Below are the code and all the weights of a small trained network. Each question names an input and a class and asks about switching units off, where a switched-off unit gives its printed mean instead of its output.

import numpy as np


def w(rows, s, z=0):
    codes = np.array(rows[::2]) - 128.0
    scale = np.full(codes.shape[1], s)
    scale[-1] = z or s
    return codes * scale


def norm(h):
    return h / np.sqrt((h * h).mean(-1, keepdims=True) + 1e-5)


def f(y):
    return np.maximum(y, 0)


def log_softmax(a):
    a = a - a.max(-1, keepdims=True)
    return a - np.log(np.exp(a).sum(-1, keepdims=True))


def net(x, mask):
    res = np.array(x, float).reshape(1, 7) / 4 @ E
    u = 0
    for l in range(2):
        y = f(norm(res) @ A[l][:, :-1].T + A[l][:, -1])
        res = res + np.where(mask[u : u + 8], y, B[l][:, -1]) @ B[l][:, :-1]
        u += 8
    return log_softmax(norm(res)[-1] @ U[:, :-1].T + U[:, -1])


A, B = {}, {}
E = w([
[102,135,84,25,51,156,88,134,93,30],'x0',
[64,104,155,89,138,86,155,125,253,89],'x1',
[118,124,238,163,124,151,100,209,144,74],'x2',
[176,10,44,78,125,195,132,161,104,152],'x3',
[139,166,115,109,155,120,148,105,134,125],'x4',
[133,52,193,135,119,130,98,84,141,146],'x5',
[82,125,142,71,195,167,71,130,21,194],'x6',
],0.0053)
A[0] = w([
[89,113,181,80,168,52,116,112,125,193,8],'0.n0',
[106,155,74,117,254,76,180,182,143,113,37],'0.n1',
[130,140,99,76,67,97,84,179,155,32,128],'0.n2',
[156,152,71,112,126,107,148,105,186,171,41],'0.n3',
[54,146,126,106,175,98,50,76,114,142,129],'0.n4',
[145,104,150,179,146,139,131,123,110,152,105],'0.n5',
[114,166,45,128,105,120,197,67,151,133,179],'0.n6',
[177,82,145,173,106,101,123,130,100,165,101],'0.n7',
],0.0083,0.0017)
B[0] = w([
[115,160,142,161,108,253,122,117,113,154,184],'0.n0',
[81,163,150,190,169,255,119,156,127,83,191],'0.n1',
[155,101,164,135,110,148,230,103,103,67,253],'0.n2',
[156,108,126,138,213,122,124,106,155,171,197],'0.n3',
[100,167,114,73,146,158,173,186,136,212,189],'0.n4',
[128,107,77,167,119,129,146,96,197,113,185],'0.n5',
[157,81,139,158,183,46,181,125,101,154,239],'0.n6',
[80,87,149,99,129,108,180,175,103,136,198],'0.n7',
],0.0085,0.0058)
A[1] = w([
[171,84,50,132,127,51,152,57,192,131,61],'1.n0',
[148,109,61,123,135,136,100,157,4,172,114],'1.n1',
[127,125,160,76,98,147,132,95,173,74,44],'1.n2',
[176,74,138,199,142,123,115,143,160,172,114],'1.n3',
[152,255,148,149,105,76,174,113,147,155,167],'1.n4',
[142,74,65,98,134,171,127,117,68,161,61],'1.n5',
[173,171,2,46,92,142,131,107,104,103,134],'1.n6',
[132,110,199,84,134,137,122,194,164,200,254],'1.n7',
],0.0087,0.0031)
B[1] = w([
[195,100,120,126,114,77,171,100,151,132,237],'1.n0',
[108,124,97,133,180,71,86,101,98,132,225],'1.n1',
[74,129,173,120,118,94,162,194,59,148,175],'1.n2',
[143,118,125,12,84,115,176,88,153,164,253],'1.n3',
[75,149,104,71,62,103,30,165,126,110,212],'1.n4',
[118,161,164,134,122,108,51,138,97,116,218],'1.n5',
[153,56,145,130,131,143,113,125,158,144,183],'1.n6',
[155,151,84,120,130,121,139,77,163,147,246],'1.n7',
],0.011,0.0057)
U = w([
[93,123,171,54,68,123,137,135,111,130,180],'0',
[113,147,138,148,153,253,167,112,162,172,168],'1',
[100,205,117,151,66,153,29,165,149,82,2],'2',
[106,170,72,84,180,86,80,81,106,206,153],'3',
[144,79,119,172,172,140,55,135,34,74,75],'4',
[111,124,180,158,80,111,207,177,100,26,61],'5',
[212,52,110,106,110,61,179,87,156,140,170],'6',
],0.016,0.0026)

Each question gives the input, the list of numbers given to net, and the class t.
The units are the neurons (one row each of A and B). Each row of codes is followed by its name. A weight is (code - 128) times the scale printed after its matrix; where a second scale follows, it is the last column's (A, B and U).
mask holds one flag per neuron, layer by layer. A switched-off neuron (its flag False) gives its mean, the last column of its row in B, instead of its output. The means were averaged over made-up inputs and are rounded, as every weight is.
A unit's drop is (log p(t) with every unit on - log p(t) with that unit switched off) / (log p(t) with every unit on - log p(t) with every unit switched off).
The circuit of an input: a set's keep is (log p(t) with only the set's units on - log p(t) with every unit switched off) / (log p(t) with every unit on - log p(t) with every unit switched off). Starting from the 12 units with the biggest drops (on a tie, the unit counted first), units are removed one at a time, each time the one whose removal leaves the highest keep (on an exact tie, the one counted first), for as long as the keep stays at least 0.8.
units of the circuit, in order: the units of the circuit, biggest drop first
k most important neurons: the k neurons with the biggest drops, biggest first
top k neurons in layer l: the k neurons of layer l with the biggest drops, biggest first
input [-4,-5,4,-4,-2,-7,-5], class 2: units of the circuit, in order => [1.n4]
input [2,4,-4,-2,-8,-5,0], class 5: top 2 neurons in layer 0 => [0.n2; 0.n1]
input [-2,4,3,-6,-8,-1,-5], class 0: 3 most important neurons => [1.n4; 0.n1; 1.n2]
input [-5,4,-7,-7,2,-4,8], class 1: 2 most important neurons => [0.n1; 0.n0]
input [-1,8,-5,-6,2,-2,-3], class 3: 2 most important neurons => [0.n1; 1.n4]
input [4,7,-5,-8,2,-1,5], class 1: units of the circuit, in order => [0.n0; 0.n1]
input [4,6,1,4,1,3,1], class 5: units of the circuit, in order => [0.n2; 1.n3; 1.n2]
input [-8,-4,2,-2,7,1,6], class 1: 4 most important neurons => [0.n0; 0.n1; 0.n5; 0.n6]
input [3,-8,-8,7,-2,-5,6], class 4: 4 most important neurons => [1.n3; 1.n6; 1.n5; 1.n7]
input [0,-1,4,-5,-5,5,-5], class 0: top 2 neurons in layer 0 => [0.n1; 0.n2]
input [7,6,1,7,-1,-8,3], class 5: units of the circuit, in order => [0.n2; 1.n3]
input [-3,1,1,-2,-1,-1,-1], class 2: top 4 neurons in layer 0 => [0.n6; 0.n3; 0.n2; 0.n7]
input [-3,4,-5,7,-6,1,3], class 3: top 3 neurons in layer 1 => [1.n5; 1.n1; 1.n6]
input [2,-7,-1,7,1,-2,5], class 4: top neuron in layer 0 => [0.n4]
input [-3,-2,4,0,-5,4,5], class 3: 2 most important neurons => [0.n2; 0.n1]
input [-2,5,3,-5,4,-2,3], class 2: units of the circuit, in order => [1.n4; 1.n3]
input [-3,2,1,3,-4,7,7], class 3: top 2 neurons in layer 1 => [1.n7; 1.n5]
input [1,0,-3,7,7,-4,5], class 4: top 3 neurons in layer 1 => [1.n3; 1.n5; 1.n6]
input [-6,2,7,0,-1,0,3], class 1: top 2 neurons in layer 0 => [0.n0; 0.n6]
input [-5,7,-3,3,6,-8,3], class 1: units of the circuit, in order => [0.n1]
input [-6,-5,6,-6,4,7,5], class 1: top 2 neurons in layer 1 => [1.n1; 1.n5]
input [2,8,-7,4,5,7,4], class 3: top 4 neurons in layer 0 => [0.n0; 0.n4; 0.n2; 0.n5]
input [0,-1,5,5,7,-4,1], class 4: top 2 neurons in layer 1 => [1.n3; 1.n7]
input [2,1,0,3,7,-7,-2], class 5: top 2 neurons in layer 0 => [0.n1; 0.n2]
input [-7,2,8,1,-3,6,8], class 1: top 2 neurons in layer 0 => [0.n0; 0.n6]
input [-1,7,-1,-4,-4,8,-4], class 0: 3 most important neurons => [0.n6; 1.n2; 0.n0]
